Every row comes from one small tree of marks. The marks that hang from a mark follow it in brackets, in alphabetical order. Every link used is in the known rows. Which tree was each row made from?
Each row is shifted at random along 3 fixed directions that mean nothing.
Known rows
M{C{Y{A N{H}}} R{D}}: 103  0  51  39  -187  36  -77  -2  -90  228  165  115  60  102  105  -208  -35  -81  77  88  -63  15  -8  -90  34  30  21  11  89  -109  17  -73  7  71  1  -86  59  -87  64  63  -57  99  55  -73  -99  -92  -80  94  -22  157  -85  34  69  -49  -101  10  -132  57  145
V{K L P}: -22  -109  120  81  78  -82  -145  107  80  152  124  -44  17  15  61  85  32  -198  -170  29  -2  117  -257  197  80  -105  -4  17  90  -198  90  119  -135  262  -85  118  -20  -186  -103  50  -194  106  -35  149  -17  -432  -113  -26  42  -30  -62  7  48  -61  -118  38  141  -95  -72
P{K{C M{R} V{L S}}}: -72  153  -73  -92  -17  262  22  -15  -484  -182  -330  53  377  -77  -49  -34  297  -125  85  33  4  -166  -161  -176  -185  191  -30  -8  -128  291  290  18  143  -192  -154  -262  31  82  -32  13  30  -114  108  -34  -15  223  129  130  23  260  56  -29  21  328  -117  165  -478  -62  263
H{Q{E} Y{A N{B D}}}: 162  107  -15  -12  -192  38  14  32  37  80  236  -84  52  -30  85  -164  -75  219  134  160  -50  -143  -19  -185  125  -107  19  -50  29  -296  -23  -69  34  -4  -57  -73  90  -125  5  6  -85  191  -50  14  -12  -131  68  -138  5  143  -262  -34  152  -53  -202  72  -253  13  148
M{C{Y{N}} R{D}}: 25  152  -88  -52  -92  237  -13  4  -403  2  -141  113  243  74  10  -235  101  -119  108  69  -43  -35  6  -212  -58  129  3  -34  -35  190  138  -96  124  -124  -51  -172  69  82  4  -9  25  -72  108  -77  -111  186  58  188  -38  277  -5  -59  63  182  -62  79  -395  2  207
D{L{K{M V}} R}: -97  -242  36  -35  -56  -71  -78  103  106  162  44  52  139  -101  124  13  -109  -196  -133  75  -146  73  -127  114  -9  20  21  54  193  -115  86  86  -112  242  33  104  133  38  0  96  -69  79  -66  92  2  -127  -170  11  117  -27  -86  54  23  47  -55  22  32  -76  -108
B{M{C{Y}} T{V}}: -79  -39  -36  -156  79  13  -123  -20  -217  101  -400  102  100  219  -50  85  38  -184  -50  -5  165  79  -259  192  -12  93  1  79  118  78  228  25  -106  50  -157  -56  134  83  -70  -24  -94  -130  16  94  13  95  11  110  94  149  14  -11  -6  153  -54  130  -98  -129  16
M{C R{D{L}}}: 62  67  -44  80  -220  128  -93  49  -268  17  62  40  190  -99  115  -187  35  -86  125  108  -105  -121  57  -259  7  -34  -17  -88  -71  74  84  -25  105  -41  -17  -46  -31  9  24  -41  0  62  43  -76  -96  34  60  32  -85  288  -149  -57  101  106  -47  -24  -310  -60  196
V{L{H{R} K{S}} P}: -84  99  -39  -106  24  53  -109  46  -200  -163  -143  21  249  52  -8  -81  48  -70  10  28  103  -24  -138  -101  -77  47  -34  13  12  35  222  -26  47  -47  -92  -80  70  -33  -148  -43  -133  57  30  99  -24  -48  62  39  -22  74  -33  6  13  153  -124  77  -220  32  85
N{D{L R}}: -63  -99  -133  -3  -164  -12  -107  160  -29  22  179  -120  301  -170  89  -158  -299  -211  -22  37  -101  58  102  -39  18  30  98  -61  220  -71  -93  -60  -36  255  100  117  277  146  -39  58  -100  197  -70  67  -207  -381  -136  75  -32  -30  -150  -64  138  -104  -40  -60  116  -46  -301
M{C{Y{A}}}: 226  -139  198  106  -218  -20  -7  19  64  359  260  123  -181  90  126  -42  132  58  80  163  -123  -112  -140  -83  217  -184  -41  30  -68  -305  139  63  -77  -2  -162  -34  -239  -333  111  43  -115  59  36  -28  16  21  -16  -156  6  304  -300  86  84  -35  -164  49  -218  -15  277
A{Y{N{B{T} H{Q{L}}}}}: 11  -26  -14  -97  19  -46  -232  132  0  40  -14  -31  150  165  59  14  -205  -88  -69  -65  120  12  -142  156  11  -36  70  -34  299  -210  1  -20  -131  225  80  -3  278  -20  -119  80  -148  87  -9  133  55  -380  -133  -4  114  -91  -125  -39  64  -57  -127  -5  52  -62  -88
Y{A{P{K}}}: -3  -114  116  -26  -19  -89  -102  13  79  184  75  92  63  116  62  -25  15  -41  -58  36  -33  35  -174  126  128  -26  32  -1  91  -159  87  -39  -67  121  -42  8  11  -115  -75  13  -124  49  23  63  48  -104  -46  45  36  47  -105  58  -37  -20  -87  60  32  4  38
D{L{H S} R}: -62  -155  -48  -74  -69  -86  -166  120  -23  -4  1  10  191  19  27  -126  -245  -178  -101  36  63  40  -3  17  22  -3  49  -43  206  -45  44  -2  -54  218  37  83  184  46  -99  -8  -135  146  -17  83  -81  -234  -84  33  14  -34  -175  10  71  -22  -33  -24  -18  11  -218
D{L{H{Q} K{C S}}}: 106  87  -39  34  -286  106  42  125  -114  -127  98  -7  288  -100  89  -157  41  169  191  138  -89  -300  0  -447  47  -88  -29  -32  -91  -74  167  -38  81  -186  -17  -133  -71  -95  -23  -27  -30  107  -28  -36  48  137  144  -99  -81  253  -275  -41  120  164  -192  1  -449  102  262
N{D{R} H{Q}}: 15  -145  -3  13  -208  -106  -160  124  127  92  194  -90  137  -105  79  -65  -182  -4  42  81  5  50  1  -11  46  -98  54  34  149  -206  -46  12  -61  178  2  133  132  -10  0  13  -159  218  -72  113  -77  -321  -59  -44  -4  8  -179  31  140  -111  -87  -10  89  1  -131
Q{E Y{A{P}}}: 112  118  81  17  -277  55  8  14  -85  136  198  -11  154  18  29  -172  41  74  116  145  -18  -111  -44  -265  122  -95  -5  -92  -95  -229  118  -79  -26  -34  -84  -60  -33  -188  23  -50  -54  98  0  -40  -39  10  132  -41  -51  230  -288  -22  110  -10  -252  -21  -219  63  153
P{K{M{C R{D}} V{L S}}}: -95  -195  200  113  32  -133  -149  27  124  247  -1  -23  44  -15  113  114  -26  -239  -247  -7  46  225  -246  321  -32  -35  12  21  66  -96  124  168  -78  299  2  134  56  -66  11  115  -118  160  31  2  14  -364  -171  62  97  -71  111  121  -33  -83  -38  31  176  -113  -1
N{B{M T} D}: 44  -108  35  68  -270  -177  -135  147  161  188  180  -117  92  -81  158  49  -272  -20  7  48  -33  6  -51  0  115  -185  68  58  216  -398  -67  12  -208  222  35  141  131  -47  -8  70  -185  169  -96  90  -57  -428  -72  -88  4  19  -292  36  146  -179  -155  -65  240  -52  -165
Q{L{D{R} K} Y{N{H}}}: -48  71  -167  -115  4  156  -231  1  -198  20  -128  25  198  93  30  -155  -84  -143  33  68  57  43  -113  -148  -68  79  -17  -48  54  45  87  -86  -54  81  -4  -47  168  119  -133  13  -13  -57  38  55  -72  -17  -42  60  42  51  -51  -68  36  170  -11  113  -273  -9  30
A{P Y{N}}: 211  -62  138  -92  -156  41  34  86  -15  264  203  95  -30  154  61  -46  197  120  85  140  -95  -7  -93  -150  161  -101  -32  23  -23  -271  154  47  -44  -66  -146  -47  -216  -337  40  -9  -58  -9  53  -4  56  77  83  -118  109  238  -221  87  78  86  -222  97  -298  10  262
L{D H{Q R} K{M V} S}: -267  -80  -44  -229  142  -130  -128  14  35  -132  -401  -5  321  135  -62  19  -219  -45  -181  -25  216  226  -178  187  -133  155  20  83  196  57  207  -24  -39  113  26  61  321  235  -147  -36  -130  155  -53  190  67  37  -48  177  119  -180  109  27  -89  84  -12  128  3  85  -171
C{M Y{A{P} N{H}}}: 43  -53  114  -144  3  -25  -108  13  -56  226  -7  177  17  269  34  -54  58  -90  -8  73  -11  40  -148  63  35  56  27  130  201  -160  107  -64  -114  41  -136  -50  28  -142  -7  92  -163  -23  54  25  14  7  -128  13  85  81  -86  102  35  47  -176  73  -95  57  70
M{C{Y} R{D{L{K S}}}}: 58  36  4  168  -348  34  4  99  -21  117  261  -50  246  -106  239  -249  -217  -23  59  167  -137  -54  124  -364  24  -74  -5  -86  -23  -189  25  -55  59  -25  82  45  12  -50  60  26  -19  209  -6  -132  -177  -134  -30  -13  -152  176  -177  12  144  -43  -77  -130  -119  63  89
D{L{H{Q{T} Y}} R}: -95  27  -189  -23  -165  -26  -11  202  -63  -168  155  -181  480  -149  95  -210  -407  -127  -40  24  -27  4  182  -130  5  12  99  -179  267  -123  -105  -56  20  220  222  108  391  148  -62  -42  -117  287  -137  75  -105  -412  -117  108  -44  -27  -206  -62  190  -127  -117  -147  49  10  -282
C{M{R} Y{A N}}: 116  60  62  -27  -178  123  74  9  -213  140  75  177  107  70  78  -210  58  -64  93  104  -145  -116  38  -268  87  34  -3  41  74  -82  61  -38  51  -113  -97  -129  -43  -110  105  20  -50  4  66  -77  -66  94  -24  31  43  307  -164  61  132  53  -193  20  -299  69  122
P{K{M S{R} V{L{D H}}}}: 78  -29  42  74  -358  -47  43  98  81  42  235  -39  188  -133  75  -98  -6  56  114  201  -55  -72  32  -357  86  -106  -32  7  -71  -225  144  78  4  -55  -56  27  -198  -196  57  -7  -54  119  -3  -5  84  -28  62  -125  36  171  -246  114  136  70  -204  39  -284  130  115
H{Q{T} R{D} Y}: -56  46  -77  -155  125  129  -128  -25  -248  -39  -282  33  96  49  11  1  125  44  11  28  123  39  -171  39  -19  -92  -45  -66  -104  64  234  91  115  -74  -142  -28  29  0  -79  -156  -142  -17  17  99  115  113  17  -29  92  231  -34  94  61  173  -25  190  -384  -149  229
B{T{V{P}}}: -83  -25  -75  -222  132  7  -207  -5  -240  -9  -358  81  67  163  -109  78  140  -168  -58  24  158  68  -276  162  -30  97  1  62  80  111  232  18  -50  40  -206  -28  57  48  -157  -68  -102  -148  7  152  74  82  73  66  79  128  9  -45  -31  214  -33  173  -174  -97  -5
R{D{L{H{Y{A N}} K S}}}: -102  -153  -11  -70  149  -185  -144  57  215  177  67  18  86  199  123  -117  -359  -136  -263  -13  47  243  -112  253  86  11  79  -36  342  -216  -32  -43  -100  387  164  103  296  6  -145  67  -168  246  -76  70  3  -380  -266  91  89  -245  3  65  -28  -170  -3  54  149  65  -228
E{B{Q{L{K S} T}}}: -15  87  -16  -19  -33  72  -263  57  -124  -22  -213  4  110  87  86  23  -70  -21  -27  40  109  -149  -186  -169  48  -160  -14  -98  -66  -99  200  2  -55  -42  -58  -2  -66  -35  -179  -46  -55  -51  29  40  103  24  30  -179  61  171  -200  -34  65  174  -60  12  -279  -20  94
R{D{L{K{M V}}}}: -33  -82  5  -56  13  80  -144  -4  -121  138  -139  133  17  -19  69  21  208  -45  20  148  -91  -33  -216  -63  -2  -50  -55  75  -63  25  250  87  -20  -46  -144  -21  -148  -61  -23  14  -42  -111  -2  46  136  269  -12  -89  87  210  -67  55  24  288  -37  194  -411  -93  245
A{P{K{C S V{L}}} Y}: -98  21  -9  -164  45  97  49  75  -163  -32  -130  -29  400  78  -41  4  112  -131  -59  -60  20  77  -208  118  -115  210  55  -20  40  64  276  -61  -6  8  -27  -161  213  -15  -67  96  -50  16  63  39  -11  -16  -6  164  71  -28  92  -20  -44  111  -175  128  -130  -9  78
Q{E L{K{S}} R T{V}}: 5  118  -33  -42  -75  191  -280  -72  -216  -37  -264  -8  76  40  -45  -69  86  -76  84  173  207  -138  -245  -260  -24  -67  -70  -113  -250  27  301  0  0  -135  -209  -36  -118  -38  -120  -85  33  -169  85  -6  123  213  159  -145  33  234  -156  -61  44  315  -59  63  -480  -96  173
Q{E L{D H K} R}: -69  -106  132  70  46  -100  -436  -81  131  157  -133  34  -185  235  -32  42  -74  -87  -117  137  250  137  -336  120  86  -187  -67  -50  -91  -138  231  47  -196  178  -112  208  -105  -88  -144  -76  -102  11  48  157  142  -63  -26  -93  52  -39  -99  -3  -85  97  43  40  -32  -51  -3
Q{L{D} Y}: 43  126  -97  -36  -80  178  -136  9  -284  0  -109  -5  154  33  -8  -116  82  -60  93  97  38  -74  -90  -275  52  -73  -31  -94  -136  14  184  -41  -20  -76  -91  -46  -40  -10  -51  -67  -45  -52  47  23  -16  121  86  -54  -11  259  -193  -82  108  150  -101  124  -419  -33  136
V{L P{K{M}}}: -14  391  -212  44  -306  286  126  114  -513  -346  35  -84  603  -256  16  -272  136  4  290  154  -146  -367  149  -650  -67  112  29  -102  -91  106  67  -145  187  -306  -49  -215  9  72  -74  -27  23  -24  -22  -64  -126  95  228  106  -207  361  -215  -131  216  249  -238  -25  -453  78  173
M{C{Y{A}} R{D}}: 133  126  14  86  -341  173  58  -6  -270  133  173  92  177  -51  107  -262  82  24  212  142  -142  -144  100  -392  58  -22  -16  -56  -129  -45  98  -81  124  -176  -72  -144  -92  -117  123  -39  -12  81  57  -128  -137  142  90  37  -116  407  -200  11  139  41  -149  -3  -372  61  288
C{M{R{D{L{S}}}} Y}: -9  -216  188  137  -185  -189  -96  118  224  310  248  -7  19  -24  215  -75  -299  -185  -204  91  -60  179  18  33  96  -189  47  15  168  -338  4  95  -109  239  60  280  41  -130  101  65  -201  274  -27  -39  -84  -415  -261  -89  7  -15  -138  181  150  -231  -96  -136  231  11  -196
R{D{L{H{Q{T} Y} K S}}}: 1  -52  -8  53  -81  -122  -156  104  165  79  133  -116  84  12  188  -59  -239  99  -74  134  49  44  -57  -105  102  -237  -12  -93  48  -311  48  68  -31  114  63  172  4  -128  -79  -59  -166  218  -105  37  109  -237  -85  -161  -7  29  -197  85  119  -42  -52  -19  -118  14  25
S{R{D{L{H K}}}}: 40  174  -175  48  -345  151  -56  98  -238  -131  157  41  358  -123  91  -332  -33  49  267  224  -90  -209  222  -608  47  -64  -43  -110  -75  -5  73  -91  138  -181  -10  -37  -145  -26  -57  -132  15  39  -8  -13  -24  169  136  -35  -139  314  -284  -39  179  233  -94  -14  -505  107  175
K{M{R{D}} V{S}}: -36  -125  117  -37  -93  -19  -52  40  -65  166  -73  39  127  -64  24  15  75  -127  -93  49  24  125  -120  13  -41  -35  3  68  9  -59  181  119  -16  73  -81  48  -16  -73  68  12  -91  86  26  0  5  -41  -16  12  95  122  -25  126  69  23  -124  101  -117  -22  27
K{C{M Y{N{D}}} S{R} V}: 37  -135  86  -139  -74  46  -2  58  10  220  -82  94  55  99  29  31  100  -140  -34  76  -51  105  -181  79  -48  65  -8  167  65  -78  246  72  -81  34  -161  -40  12  -58  93  162  -88  -55  82  -4  37  82  -136  -48  174  82  -9  114  43  117  -162  144  -220  14  82
V{K{C{Y}} L P S}: 31  -7  101  81  -46  69  22  124  -60  140  160  -106  148  -20  49  50  96  -136  -96  59  -7  46  -212  -14  -6  -60  -20  3  -40  -211  174  105  -75  97  -143  10  -44  -248  -39  92  -172  127  -1  34  -129  -379  -75  -55  -37  83  -74  35  122  -35  -217  30  -4  -39  59
E{B{T{V}}}: -68  -216  34  -43  -42  -241  -176  109  237  196  6  -19  16  79  27  35  -270  -188  -196  27  55  170  -129  245  138  -53  126  -24  259  -259  45  -6  -244  336  40  221  134  4  -103  8  -140  163  -89  152  61  -313  -155  21  99  -106  -140  13  30  -122  -89  10  258  -31  -294
L{D{R} K S}: 21  -37  -80  -22  -250  32  -25  79  -46  21  67  -42  216  -75  71  -168  -152  67  70  146  -19  -47  24  -332  30  -26  -9  -23  -38  -112  76  -45  24  -56  -71  20  -21  -7  -59  -48  -46  103  -15  17  -120  15  86  -27  -41  156  -228  22  94  61  -43  33  -216  96  -10
C{Y{A{P} N{B{T} H}}}: 48  -76  39  -181  -2  -67  -187  42  -24  220  9  118  7  267  58  -2  -79  -83  -29  11  25  38  -193  181  14  46  60  83  275  -233  62  -95  -155  155  -54  -78  178  -105  -85  110  -175  -14  42  85  16  -183  -147  19  90  -12  -128  59  -7  -10  -132  64  17  8  21
H{Q{E L{K S} Y} R}: -167  -4  70  67  -15  -134  -160  79  223  -22  -25  -169  297  29  81  -83  -450  -116  -247  -41  220  147  -130  138  16  -107  44  -153  139  -240  40  -6  -89  320  187  192  390  123  -125  -6  -135  326  -70  94  -43  -479  -136  53  11  -229  -62  -32  37  -217  -90  -142  304  0  -281
R{D{L{K{C{M}} S}}}: -124  -63  6  -68  120  50  -228  9  -144  52  -311  108  93  112  66  36  49  -123  -103  42  42  2  -257  86  -85  6  -12  51  8  108  249  15  -43  29  -137  7  19  70  -132  52  -121  -56  36  24  57  127  -91  -3  26  53  12  47  -42  226  30  103  -233  -64  113
A{P{K{C{M{R{D}}}}} Y}: 17  87  109  -16  -224  132  7  -17  -183  144  17  110  196  38  109  -71  239  77  130  143  -113  -5  -47  -230  -41  -4  -36  0  -158  -41  244  -25  54  -227  -141  -51  -155  -153  69  -42  -26  -19  91  -83  15  236  106  35  -40  289  -34  132  34  216  -162  36  -303  2  395

Which tree is each row?
-274  54  -139  -131  91  16  -289  28  -128  -116  -398  2  351  110  -41  4  -311  -317  -185  -106  226  130  -145  139  -49  106  105  -128  202  73  139  -96  -98  188  106  98  353  294  -252  -74  -2  13  -34  164  21  -162  -84  138  113  -102  46  -116  -34  88  0  -21  136  -46  -302 -> E{B{Q{L{K} R} T{V}}}
-135  -22  32  -165  90  -55  -41  97  -109  -29  -145  -13  252  63  -35  77  71  -213  -170  19  137  182  -157  170  -125  72  -17  39  152  -59  228  130  -42  171  -97  40  133  -61  -50  4  -177  111  -5  130  18  -201  -56  19  118  -35  41  88  41  65  -188  113  -80  -3  -62 -> K{M V{L{H{Y}} P S{R}}}
-27  -84  77  13  -85  -19  -224  71  5  120  -57  15  37  20  42  53  -102  -128  -103  17  86  28  -157  44  100  -174  37  -100  15  -180  153  70  -119  143  -22  136  0  -63  -90  -55  -91  31  2  95  82  -184  -61  -101  120  94  -208  34  74  5  -93  -34  -15  -60  -60 -> E{B{Q{R T}}}
75  -84  -42  -99  -54  -7  -245  69  18  168  58  4  25  84  110  -80  -102  -113  -6  106  60  78  -83  -9  19  -70  -27  -3  126  -154  59  53  -64  195  -54  37  68  -48  -50  54  -105  25  42  26  -25  -224  -103  -131  106  8  -128  41  106  47  -52  95  -207  -29  -14 -> Q{Y{N{D{L{S{R}}} H}}}
-123  -1  46  -40  -22  15  -183  58  -157  -52  -298  23  291  59  -14  45  -175  -207  -143  -122  256  36  -154  44  11  -86  23  -43  97  -17  146  76  -39  129  29  42  221  104  -112  -65  -92  43  17  68  -38  -210  -2  -13  121  40  -97  8  71  -36  -92  -54  72  -37  -193 -> B{M Q{L{S} R}}
-62  -25  8  -163  85  11  -28  41  -61  40  -93  73  281  150  -6  -104  -61  -136  -113  -89  17  57  -162  144  17  171  90  2  204  16  76  -123  1  135  35  -147  258  46  -138  90  -83  15  61  8  -16  -132  -66  206  97  -61  27  5  -62  -5  -105  91  -10  69  -78 -> Y{A{P{K{S}}} N}
-150  35  -146  -92  -49  -39  -89  166  -183  -198  -184  -68  458  -6  -11  -47  -315  -209  -88  -142  111  -25  -28  92  -31  82  150  -49  326  -4  -4  -124  -37  177  139  -18  455  237  -177  14  -114  79  -50  166  -71  -323  -37  210  11  -76  -113  -119  58  -84  -86  -54  186  -8  -312 -> N{B{Q T}}
39  -54  74  30  -207  -36  -6  102  24  69  22  22  155  -40  115  -52  -13  64  33  148  -67  -129  -85  -235  63  -108  8  42  10  -212  126  14  -51  -45  -71  5  -89  -92  -20  29  -84  56  -23  3  35  48  62  -63  -10  142  -243  70  84  79  -144  23  -186  66  74 -> L{K{M} S}
102  -207  140  71  -193  -199  -139  24  302  242  228  41  -185  85  118  -28  -80  152  26  216  -4  80  -110  -103  206  -247  -70  47  -35  -384  121  78  -127  66  -83  199  -246  -257  -11  -83  -142  172  -32  125  98  -59  -7  -162  23  97  -257  145  27  -21  -64  62  -60  40  122 -> L{D H{R} K}
5  -36  71  43  -43  -44  -196  54  -49  35  -102  -41  19  74  -28  53  -39  -66  -62  34  178  -45  -239  76  110  -171  5  -52  -8  -112  144  79  -63  118  -93  61  6  -75  -103  -55  -109  -23  -2  116  109  -147  43  -46  72  101  -176  -35  60  16  -67  -15  -37  -85  -39 -> B{Q{E T}}
-11  68  -59  -47  -228  41  -111  20  -190  85  -100  71  139  -70  91  -21  -77  -28  50  47  42  -28  18  -225  82  -124  -10  -37  2  -46  123  80  36  -40  -37  35  -34  -16  -20  -187  -9  52  -57  1  9  1  89  -125  103  319  -134  53  160  111  -111  4  -195  -60  74 -> E{B{M{R{D{L}}} Q T{V}}}
-45  -237  30  -60  80  -114  -175  38  132  185  25  100  -83  105  127  3  -64  -95  -129  107  -25  126  -183  188  76  -102  -31  2  144  -162  131  94  -113  219  -33  129  39  -105  -65  -30  -150  79  -25  157  57  -131  -136  -62  89  -12  -91  109  -10  59  5  111  -62  -105  19 -> D{L{H{Y} K} R}
14  74  -156  -45  -261  -19  85  138  -90  -183  156  -100  398  -96  90  -299  -287  20  95  127  -16  -95  225  -356  44  -21  49  -139  132  -186  10  -88  80  -19  112  12  192  14  -30  -85  -84  280  -71  14  -132  -166  16  16  -101  99  -286  10  203  -70  -175  -44  -167  75  -78 -> D{L{H{R Y} S}}
73  -7  -53  -65  -170  19  42  100  -17  91  240  51  210  1  109  -249  -155  -46  11  58  -57  17  118  -176  100  -41  30  -81  147  -166  16  -10  78  130  74  -51  94  -117  5  -13  -93  197  -10  -46  -22  -189  -91  -22  75  89  -181  100  135  -71  -163  38  -248  113  2 -> K{S{R{D{L{H{Y{A N}}}}}}}
-70  -45  19  77  -146  0  -52  133  -3  72  41  -46  295  -115  169  -67  -138  -122  -60  39  -105  -21  -64  -65  -42  -17  60  -10  88  -73  85  -29  -37  137  80  22  144  58  -32  131  -82  143  -38  -57  -53  -153  -89  71  -35  4  -83  14  45  7  -92  -47  -28  3  8 -> R{D{L{K{M{C} S}}}}
241  -5  74  -75  -269  -2  -81  62  -8  183  283  119  -8  73  108  -140  85  141  203  183  -123  -200  -29  -254  106  -71  3  54  70  -320  31  -100  -56  -47  -107  -111  -109  -262  -10  50  -85  43  36  -14  26  18  65  -165  2  207  -354  41  99  57  -231  56  -304  72  281 -> Y{A{P} N{B H}}
85  100  -50  -70  -299  95  69  124  -71  -19  152  -12  372  -6  89  -212  -34  45  168  137  -115  -166  -4  -297  -83  108  83  14  77  -187  99  -219  -25  -117  33  -174  175  -44  -41  155  -40  30  60  -71  -72  -34  23  46  -118  61  -189  4  101  88  -252  16  -205  123  199 -> A{P{K{C{Y{N{B H}}} S}}}
-46  -44  -63  -163  -11  -66  -100  38  -60  -29  -171  31  141  170  -27  -79  -76  -11  -38  92  175  121  -60  -22  10  -18  -20  -22  53  -48  200  0  -9  34  -102  42  42  -10  -89  -124  -141  76  36  125  28  43  47  10  57  43  -105  70  22  81  -39  155  -242  76  -29 -> L{D H{Y} S{R}}
-2  12  -62  -127  -28  -31  15  76  -84  82  -42  35  206  82  90  -39  -198  -74  -53  -69  -13  -25  -89  94  61  34  78  5  324  -205  -34  -46  -90  195  64  -110  335  36  -69  52  -135  86  -58  66  -44  -274  -96  86  118  29  -167  23  72  -110  -174  48  42  -31  -97 -> H{Y{A N{B{M T}}}}
-68  -46  82  128  -163  -94  -53  73  169  86  161  -138  172  -86  37  -109  -239  -15  -117  73  119  146  -41  37  97  -193  65  -146  15  -269  41  49  -28  205  80  222  167  -38  -5  -84  -123  305  -92  68  -7  -361  -57  6  -9  -34  -146  50  123  -211  -127  -78  166  -5  -145 -> H{Q{E R{D}} Y}
11  3  40  -27  -79  83  -31  41  -132  -5  -95  40  159  -14  8  3  226  -16  29  65  -21  -116  -255  -58  -31  7  -11  32  -105  9  266  2  5  -76  -141  -129  -30  -77  -74  49  -79  -67  57  4  35  61  96  11  -39  174  -82  15  2  167  -135  113  -252  -4  231 -> V{P{K{C S}}}
-70  75  -171  -23  -108  61  -38  141  -175  -183  -37  -67  445  -70  65  -230  -226  -104  21  53  -22  -138  57  -265  -14  78  59  -90  137  12  24  -138  46  10  75  -48  206  150  -141  13  -38  95  -36  20  -126  -89  9  99  -91  44  -169  -121  104  56  -58  -26  -155  59  -150 -> D{L{K S}}
